Here is a tiny trained network, its code and every weight. The questions are about switching its units off for an input and a class, where a switched-off unit gives its printed mean instead of its output.

import numpy as np


def w(rows, s, z=0):
    codes = np.array(rows[::2]) - 128.0
    scale = np.full(codes.shape[1], s)
    scale[-1] = z or s
    return codes * scale


def norm(h):
    return h / np.sqrt((h * h).mean(-1, keepdims=True) + 1e-5)


def f(y):
    return y / 2 * (1 + np.tanh(0.7978845608 * (y + 0.044715 * y**3)))


def log_softmax(a):
    a = a - a.max(-1, keepdims=True)
    return a - np.log(np.exp(a).sum(-1, keepdims=True))


def net(x, mask):
    res = np.array(x, float).reshape(1, 7) / 4 @ E
    u = 0
    for l in range(2):
        y = f(norm(res) @ A[l][:, :-1].T + A[l][:, -1])
        res = res + np.where(mask[u : u + 7], y, B[l][:, -1]) @ B[l][:, :-1]
        u += 7
    return log_softmax(norm(res)[-1] @ U[:, :-1].T + U[:, -1])


A, B = {}, {}
E = w([
[133,127,125,121,109,141,129,113],'x0',
[47,177,7,149,139,179,49,80],'x1',
[132,129,124,125,122,135,129,124],'x2',
[95,149,129,122,204,179,252,54],'x3',
[138,136,125,136,113,142,131,118],'x4',
[120,119,132,126,142,122,123,134],'x5',
[3,193,210,105,36,175,73,99],'x6',
],0.0078)
A[0] = w([
[121,119,5,95,170,131,165,104,240],'L0N0',
[157,29,183,140,32,110,89,198,35],'L0N1',
[136,135,3,125,101,69,64,99,138],'L0N2',
[139,134,130,121,112,104,242,164,193],'L0N3',
[62,139,237,106,70,190,168,211,52],'L0N4',
[246,42,56,64,107,224,150,235,71],'L0N5',
[59,226,113,119,116,156,65,98,4],'L0N6',
],0.0075,0.0024)
B[0] = w([
[148,220,140,150,147,206,127,110,254],'L0N0',
[119,216,112,142,122,141,193,211,242],'L0N1',
[202,75,117,72,191,172,64,129,240],'L0N2',
[83,80,168,128,99,157,124,88,214],'L0N3',
[152,145,7,61,184,40,143,83,240],'L0N4',
[113,55,152,149,129,105,135,197,237],'L0N5',
[45,57,164,127,69,136,163,178,230],'L0N6',
],0.011,0.005)
A[1] = w([
[157,93,210,132,125,130,136,139,120],'L1N0',
[170,85,185,132,161,86,195,64,160],'L1N1',
[137,250,183,137,132,115,242,67,3],'L1N2',
[134,236,99,65,96,32,181,108,113],'L1N3',
[148,90,129,140,171,47,139,32,113],'L1N4',
[150,120,96,165,131,12,148,198,99],'L1N5',
[154,119,82,15,72,143,1,168,121],'L1N6',
],0.008,0.0036)
B[1] = w([
[137,113,163,197,109,101,151,172,157],'L1N0',
[94,134,196,150,99,100,138,5,211],'L1N1',
[154,89,128,113,107,84,75,170,217],'L1N2',
[210,181,116,108,158,139,110,139,254],'L1N3',
[139,85,131,91,147,134,51,50,158],'L1N4',
[71,162,113,158,58,199,169,167,233],'L1N5',
[137,97,132,157,128,41,98,116,249],'L1N6',
],0.013,0.0046)
U = w([
[146,107,170,201,84,133,208,237,119],'0',
[222,76,91,150,215,140,17,190,104],'1',
[182,249,74,75,116,62,130,193,184],'2',
[53,73,115,115,71,54,26,165,18],'3',
[145,102,228,186,133,119,197,49,249],'4',
[173,193,116,168,235,248,126,70,55],'5',
[158,169,127,14,164,70,136,8,97],'6',
[5,147,106,79,119,191,173,112,191],'7',
],0.014,0.0018)

Each question gives the input, the list of numbers given to net, and the class t.
The units are the neurons (one row each of A and B). Each row of codes is followed by its name. A weight is (code - 128) times the scale printed after its matrix; where a second scale follows, it is the last column's (A, B and U).
mask holds one flag per neuron, layer by layer. A switched-off neuron (its flag False) gives its mean, the last column of its row in B, instead of its output. The means were averaged over made-up inputs and are rounded, as every weight is.
A unit's drop is (log p(t) with every unit on - log p(t) with that unit switched off) / (log p(t) with every unit on - log p(t) with every unit switched off).
The circuit of an input: a set's keep is (log p(t) with only the set's units on - log p(t) with every unit switched off) / (log p(t) with every unit on - log p(t) with every unit switched off). Starting from the 12 units with the biggest drops (on a tie, the unit counted first), units are removed one at a time, each time the one whose removal leaves the highest keep (on an exact tie, the one counted first), for as long as the keep stays at least 0.8.
circuit, biggest first: the units of the circuit, biggest drop first
unit that matters most: the unit with the biggest drop
k most important neurons: the k neurons with the biggest drops, biggest first
top k neurons in layer l: the k neurons of layer l with the biggest drops, biggest first
drop when u is switched off: that unit's drop, to one decimal
input [3,1,4,2,0,-8,-7], class 5: 4 most important neurons -> (L0N0; L0N6; L1N6; L1N2)
input [6,0,-8,0,8,6,-2], class 0: unit that matters most -> L0N5
input [-7,-7,-8,-2,-2,3,8], class 2: top 2 neurons in layer 0 -> (L0N1; L0N4)
input [-7,-1,6,5,4,3,6], class 6: 2 most important neurons -> (L0N4; L0N1)
input [-6,-6,8,1,6,-3,-7], class 4: top 2 neurons in layer 1 -> (L1N1; L1N2)
input [-5,0,-3,2,1,-4,-5], class 4: circuit, biggest first -> (L0N1; L1N1)
input [8,-6,2,2,-8,-3,-6], class 4: top 3 neurons in layer 0 -> (L0N3; L0N1; L0N6)
input [3,-7,0,1,0,3,8], class 6: 2 most important neurons -> (L0N4; L1N4)
input [4,8,4,0,-7,6,-1], class 1: top 3 neurons in layer 1 -> (L1N6; L1N1; L1N5)
input [7,-8,4,0,5,2,6], class 2: top 2 neurons in layer 0 -> (L0N1; L0N2)
input [8,0,3,5,-8,3,6], class 6: top 2 neurons in layer 1 -> (L1N5; L1N3)
input [-5,-2,-2,1,-6,5,8], class 6: top 4 neurons in layer 0 -> (L0N4; L0N1; L0N0; L0N5)
input [0,-8,3,1,-3,7,-2], class 4: 4 most important neurons -> (L1N1; L0N3; L0N6; L1N2)
input [-2,-1,-7,-5,8,0,-8], class 0: 2 most important neurons -> (L1N5; L0N5)
input [7,-7,-4,-6,-5,5,3], class 2: drop when L1N3 is switched off -> 0.1
input [-2,-8,-7,3,-1,2,7], class 6: drop when L0N4 is switched off -> 0.7
input [-2,-5,4,3,-6,-3,6], class 6: drop when L0N4 is switched off -> 0.4
input [5,-2,3,-8,1,-6,-3], class 0: drop when L0N1 is switched off -> 0.1
